Each row has a name. After each piece below comes the name of the row it's from, unless a question asks for something else. Each question is about the rows just above it. Places in a row count from 0.

(211): [6.45 -1.25 -1.09 -4.38]
(128): [5.75 -4.79 0.83 -3.77]
(127): [8.23 -3.76 -0.35 -4.34]
(207): [-4.79 -4.00 -1.09 -4.38]
(188): [5.80 -4.01 -4.37 -0.56]
(77): [7.07 -0.57 0.15 -5.07]
(157): [7.06 -5.61 0.86 -3.14]
(20): [6.88 -4.78 -0.38 -3.98]
(106): [4.14 -5.07 1.38 -1.88]
[6.45 -1.25 -1.09 -4.38] -> (211)
[-0.56] is at row and place -> (188), 3
Which row holds this, read backwards? [-4.37 -4.01] -> (188)
Shared by (128) and (207): -> [-4.79]
Where in the named rows is [-4.37]? -> (188), 2

(128): [5.78 -1.16 1.42 0.36 0.79 -1.03 4.11 1.54 1.73 -0.69 0.85 1.27 0.86 1.01 1.04 -1.05 1.04 0.90 0.03 1.14 -0.10 1.95]
(184): [2.70 1.48 1.40 2.27 0.40 0.46 1.95 1.54 0.43 0.28 0.13 3.67 0.26 -0.89 -0.62 0.33 0.19 0.39 0.34 0.03 0.05 -2.91]
(106): [1.19 2.36 -5.35 -1.73 0.67 -1.10 5.65 2.08 -0.22 -1.25 0.67 2.19 0.75 1.01 1.36 0.07 0.90 0.59 -0.40 0.93 -0.14 1.50]
(188): [-8.78 3.01 -1.98 -1.17 1.19 2.34 -5.35 -1.73 3.03 5.01 0.72 -1.87 0.82 0.00 0.07 1.36 0.90 1.41 2.63 0.79 0.54 0.00]
[1.19 2.34 -5.35 -1.73] is in which row? -> (188)
[0.72 5.01 3.03 -1.73 -5.35 2.34] is which row, read backwards? -> (188)
[-8.78 3.01 -1.98 -1.17 1.19 2.34 -5.35 -1.73 3.03 5.01 0.72 -1.87 0.82 0.00 0.07 1.36 0.90 1.41 2.63 0.79 0.54 0.00] -> (188)
The row with [0.26 -0.89] is -> (184)
[3.67] is at row and place -> (184), 11
Which row holds [0.07 1.36]? -> (188)
[0.67 2.19 0.75 1.01 1.36 0.07 0.90 0.59 -0.40 0.93 -0.14 1.50] is in which row? -> (106)

(184): [4.81 9.96 1.83 -2.40 -2.16 -2.10]
(127): [0.96 0.88 2.49 1.83 0.24 0.27]
(128): [9.95 5.73 0.37 5.90 -1.12 1.78]
(203): [0.88 -0.16 2.49 0.96 -2.33 -2.52]
(137): [-1.20 -0.29 1.82 5.90 1.78 0.37]
(188): [-2.75 0.30 -6.94 -0.99 6.70 6.84]
(207): [0.77 2.29 -6.92 -8.39 5.76 7.28]
(77): [2.12 0.76 2.05 2.59 -1.74 -2.55]
(106): [1.45 0.72 0.29 -3.79 -0.75 0.03]
(157): [-0.47 -2.03 6.30 3.83 -5.68 -6.13]
[0.37 1.78 5.90 1.82] is which row, read backwards? -> (137)
[9.95] is at row and place -> (128), 0
The one value in (184) and (127): -> [1.83]
Which row holds [0.96 2.49 -0.16 0.88] read backwards? -> (203)
Where in the named rows is [9.96]? -> (184), 1

